Below is a small trained network, with its code and all its weights. Each question gives an input and a class and asks what happens when units are switched off, that is, made to give their printed mean instead of their output.

import numpy as np


def w(rows, s, z=0):
    codes = np.array(rows[::2]) - 128.0
    scale = np.full(codes.shape[1], s)
    scale[-1] = z or s
    return codes * scale


def f(y):
    return y / 2 * (1 + np.tanh(0.7978845608 * (y + 0.044715 * y**3)))


def log_softmax(a):
    a = a - a.max(-1, keepdims=True)
    return a - np.log(np.exp(a).sum(-1, keepdims=True))


def net(x, mask):
    res = np.array(x, float).reshape(1, 2) / 4 @ E
    y = f(res @ A[0][:, :-1].T + A[0][:, -1])
    res = res + np.where(mask, y, B[0][:, -1]) @ B[0][:, :-1]
    return log_softmax(res[-1] @ U[:, :-1].T + U[:, -1])


A, B = {}, {}
E = w([
[66,167,175],'x0',
[61,6,119],'x1',
],0.015)
A[0] = w([
[150,122,39,191],'N0',
[154,86,6,118],'N1',
[143,174,142,245],'N2',
[123,186,217,98],'N3',
[210,160,138,104],'N4',
[69,154,184,99],'N5',
[65,157,170,186],'N6',
[142,120,72,181],'N7',
[215,141,89,100],'N8',
[122,81,100,87],'N9',
[81,95,125,110],'N10',
],0.016,0.011)
B[0] = w([
[225,204,104,213],'N0',
[115,161,171,216],'N1',
[73,117,30,246],'N2',
[67,117,236,196],'N3',
[59,96,164,215],'N4',
[169,198,201,181],'N5',
[213,206,110,214],'N6',
[165,158,115,186],'N7',
[96,107,246,207],'N8',
[103,85,174,171],'N9',
[84,90,129,188],'N10',
],0.012,0.013)
U = w([
[218,156,187,110],'0',
[39,6,227,67],'1',
[197,164,4,255],'2',
],0.012,0.0047)

Each question gives the input, the list of numbers given to net, and the class t.
The units are the neurons (one row each of A and B). Each row of codes is followed by its name. A weight is (code - 128) times the scale printed after its matrix; where a second scale follows, it is the last column's (A, B and U).
mask holds one flag per neuron, in row order. A switched-off neuron (its flag False) gives its mean, the last column of its row in B, instead of its output. The means were averaged over made-up inputs and are rounded, as every weight is.
A unit's drop is (log p(t) with every unit on - log p(t) with that unit switched off) / (log p(t) with every unit on - log p(t) with every unit switched off).
The circuit of an input: a set's keep is (log p(t) with only the set's units on - log p(t) with every unit switched off) / (log p(t) with every unit on - log p(t) with every unit switched off). Starting from all 11 units, units are removed one at a time, each time the one whose removal leaves the highest keep (on an exact tie, the one counted first), for as long as the keep stays at least 0.8.
circuit, biggest first: the units of the circuit, biggest drop first
unit that matters most: the unit with the biggest drop
k most important neurons: the k neurons with the biggest drops, biggest first
drop of u: that unit's drop, to one decimal
input [3,-5], class 1: unit that matters most	N3
input [2,-2], class 2: circuit, biggest first	N8; N2
input [5,3], class 0: 2 most important neurons	N6; N2
input [-2,-2], class 2: circuit, biggest first	N3; N5
input [-2,-4], class 1: circuit, biggest first	N6; N4
input [-3,2], class 2: 2 most important neurons	N8; N3
input [-4,-5], class 1: 3 most important neurons	N8; N4; N6
input [4,1], class 0: 2 most important neurons	N5; N2
input [-7,4], class 0: 3 most important neurons	N0; N2; N1
input [-3,-5], class 1: 2 most important neurons	N8; N4
input [4,4], class 0: 3 most important neurons	N6; N2; N4
input [7,6], class 0: 2 most important neurons	N6; N5
input [7,-8], class 1: 3 most important neurons	N3; N0; N4
input [3,2], class 2: circuit, biggest first	N8; N3
input [-3,3], class 2: circuit, biggest first	N8
input [-2,2], class 2: 2 most important neurons	N8; N3
input [-3,1], class 2: 3 most important neurons	N3; N8; N5
input [-1,3], class 2: 4 most important neurons	N8; N3; N4; N5
input [1,-3], class 2: 2 most important neurons	N8; N2
input [-5,-8], class 1: circuit, biggest first	N4
input [2,-4], class 1: 2 most important neurons	N3; N0
input [1,-4], class 1: drop of N0	0.2
input [2,-1], class 2: drop of N8	0.2
input [7,3], class 0: drop of N6	0.4
input [5,4], class 0: drop of N6	0.5
